Below is a small trained network, with its code and all its weights. Each question gives an input and a target symbol and asks what happens when units are switched off, that is, made to give their printed mean instead of their output.

import numpy as np


def w(rows, s, z=0):
    codes = np.array(rows[::2]) - 128.0
    scale = np.full(codes.shape[1], s)
    scale[-1] = z or s
    return codes * scale


def f(y):
    return y / 2 * (1 + np.tanh(0.7978845608 * (y + 0.044715 * y**3)))


def softmax(a):
    e = np.exp(a - a.max(-1, keepdims=True))
    return e / e.sum(-1, keepdims=True)


def log_softmax(a):
    a = a - a.max(-1, keepdims=True)
    return a - np.log(np.exp(a).sum(-1, keepdims=True))


def net(x, mask):
    ids = ['ΓΘΛΞΠΣΩαβδεζμτφψ'.index(c) for c in x.split()]
    T = len(ids)
    res = E[ids] + P[:T]
    u = 0
    for l in range(2):
        q, k, v = (res @ M[l].T for M in (Q, K, V))
        z = softmax(np.where(np.tri(T) > 0, q @ k.T / 2**0.5, -1e9)) @ v
        res = res + np.where(mask[u], z, O[l][:, -1]) @ O[l][:, :-1]
        u += 1
        y = f(res @ A[l][:, :-1].T + A[l][:, -1])
        res = res + np.where(mask[u : u + 8], y, B[l][:, -1]) @ B[l][:, :-1]
        u += 8
    return log_softmax(res[-1] @ U[:, :-1].T + U[:, -1])


Q, K, V, O, A, B = {}, {}, {}, {}, {}, {}
E = w([
[147,134,109,191],'Γ',
[147,181,140,90],'Θ',
[135,150,123,127],'Λ',
[138,82,175,108],'Ξ',
[156,88,169,171],'Π',
[158,175,254,147],'Σ',
[139,123,66,158],'Ω',
[134,158,69,183],'α',
[148,120,53,118],'β',
[119,151,44,93],'δ',
[153,83,52,132],'ε',
[151,84,63,150],'ζ',
[187,52,151,247],'μ',
[181,51,148,61],'τ',
[153,247,127,192],'φ',
[133,223,57,56],'ψ',
],0.0096)
P = w([
[253,216,89,123],'0',
[153,100,166,95],'1',
[169,140,141,88],'2',
[162,162,139,97],'3',
[192,173,136,95],'4',
[203,177,136,95],'5',
],0.0062)
Q[0] = w([
[41,79,170,83],'0.h0',
[255,130,146,94],'0.h0',
],0.0094)
K[0] = w([
[45,47,188,134],'0.h0',
[254,200,30,112],'0.h0',
],0.0069)
V[0] = w([
[137,224,134,122],'0.h0',
[118,135,113,2],'0.h0',
],0.0099)
O[0] = w([
[30,197,140,120,254],'0.h0',
[95,111,104,7,164],'0.h0',
],0.011,0.0049)
A[0] = w([
[223,103,209,183,172],'0.n0',
[36,211,94,92,222],'0.n1',
[63,164,254,64,236],'0.n2',
[98,119,229,75,139],'0.n3',
[127,183,119,27,253],'0.n4',
[242,140,53,196,142],'0.n5',
[169,179,222,128,171],'0.n6',
[141,214,188,173,179],'0.n7',
],0.0077,0.0041)
B[0] = w([
[225,192,213,72,152],'0.n0',
[22,99,80,191,219],'0.n1',
[59,57,129,78,247],'0.n2',
[88,122,118,44,170],'0.n3',
[111,19,93,141,233],'0.n4',
[253,213,74,184,131],'0.n5',
[100,90,208,70,190],'0.n6',
[49,49,209,157,197],'0.n7',
],0.0052,0.011)
Q[1] = w([
[181,223,84,67],'1.h0',
[254,221,130,193],'1.h0',
],0.0031)
K[1] = w([
[206,57,162,2],'1.h0',
[141,46,116,47],'1.h0',
],0.006)
V[1] = w([
[57,118,237,206],'1.h0',
[131,2,248,106],'1.h0',
],0.0058)
O[1] = w([
[97,212,126,163,253],'1.h0',
[156,229,98,2,243],'1.h0',
],0.0085,0.0064)
A[1] = w([
[146,239,104,81,80],'1.n0',
[143,215,33,137,182],'1.n1',
[64,94,105,103,207],'1.n2',
[92,165,117,71,34],'1.n3',
[173,122,127,49,243],'1.n4',
[74,111,155,97,211],'1.n5',
[134,126,2,186,254],'1.n6',
[45,88,91,121,209],'1.n7',
],0.0079,0.0036)
B[1] = w([
[132,33,194,101,194],'1.n0',
[60,93,246,93,160],'1.n1',
[132,162,82,103,233],'1.n2',
[115,68,99,98,203],'1.n3',
[217,137,109,95,193],'1.n4',
[124,160,113,78,247],'1.n5',
[112,2,199,179,157],'1.n6',
[136,186,45,143,236],'1.n7',
],0.0063,0.011)
U = w([
[124,124,172,179,166],'Γ',
[122,167,77,125,148],'Θ',
[149,182,105,149,83],'Λ',
[186,128,127,99,192],'Ξ',
[186,201,154,150,167],'Π',
[99,161,190,87,120],'Σ',
[135,68,159,158,134],'Ω',
[110,86,165,180,146],'α',
[129,77,139,151,55],'β',
[134,88,124,145,53],'δ',
[143,53,148,146,107],'ε',
[151,65,153,153,163],'ζ',
[195,195,157,164,167],'μ',
[201,134,97,95,165],'τ',
[115,254,136,186,103],'φ',
[91,91,84,134,1],'ψ',
],0.0086,0.0055)

Each question gives the input, a string of symbols that net reads in full, and the target symbol t.
The units are the heads (2 rows each of Q, K, V and O) and the neurons (one row each of A and B). Each row of codes is followed by its name. A weight is (code - 128) times the scale printed after its matrix; where a second scale follows, it is the last column's (O, A, B and U).
mask holds one flag per unit, layer by layer, with each layer's heads first. A switched-off unit (its flag False) gives its mean, the last column of its rows in O or B, instead of its output. The means were averaged over made-up inputs and are rounded, as every weight is.
A unit's drop is (log p(t) with every unit on - log p(t) with that unit switched off) / (log p(t) with every unit on - log p(t) with every unit switched off).
The circuit of an input: a set's keep is (log p(t) with only the set's units on - log p(t) with every unit switched off) / (log p(t) with every unit on - log p(t) with every unit switched off). Starting from the 12 units with the biggest drops (on a tie, the unit counted first), units are removed one at a time, each time the one whose removal leaves the highest keep (on an exact tie, the one counted first), for as long as the keep stays at least 0.8.
units of the circuit, in order: the units of the circuit, biggest drop first
most important unit: the unit with the biggest drop
top k neurons: the k neurons with the biggest drops, biggest first
top k neurons in layer l: the k neurons of layer l with the biggest drops, biggest first
drop when u is switched off: that unit's drop, to one decimal
input μ Σ Σ μ, target μ: units of the circuit, in order	0.h0, 0.n0, 0.n5
input Θ Σ ψ φ, target φ: top 3 neurons in layer 0	0.n1, 0.n7, 0.n3
input τ τ Π, target τ: units of the circuit, in order	0.h0, 1.h0, 1.n4
input ψ Σ β, target ψ: top 3 neurons	0.n1, 1.n6, 0.n6
input ψ Σ Σ ψ, target ψ: top 2 neurons	0.n1, 1.n6
input φ Σ Σ, target φ: units of the circuit, in order	0.h0, 1.h0, 1.n0
input Ξ τ τ τ τ Σ, target Ξ: top 2 neurons	1.n4, 0.n1
input Σ Σ Σ Π, target Σ: top 2 neurons in layer 1	1.n1, 1.n0
input φ β Θ, target φ: most important unit	0.h0
input ψ Σ Σ Σ τ, target Θ: top 2 neurons	0.n1, 1.n7
input ε Σ ψ Σ ψ, target ψ: top 2 neurons	0.n1, 0.n4
input φ Θ Π Σ Σ, target φ: top 2 neurons in layer 0	0.n7, 0.n1
input φ Θ α Γ, target φ: drop when 1.n3 is switched off	0.1
input τ φ δ τ, target τ: drop when 0.n1 is switched off	0.2
input Σ μ μ, target μ: drop when 0.h0 is switched off	0.4
input τ τ Ξ δ τ τ, target τ: drop when 1.h0 is switched off	0.2
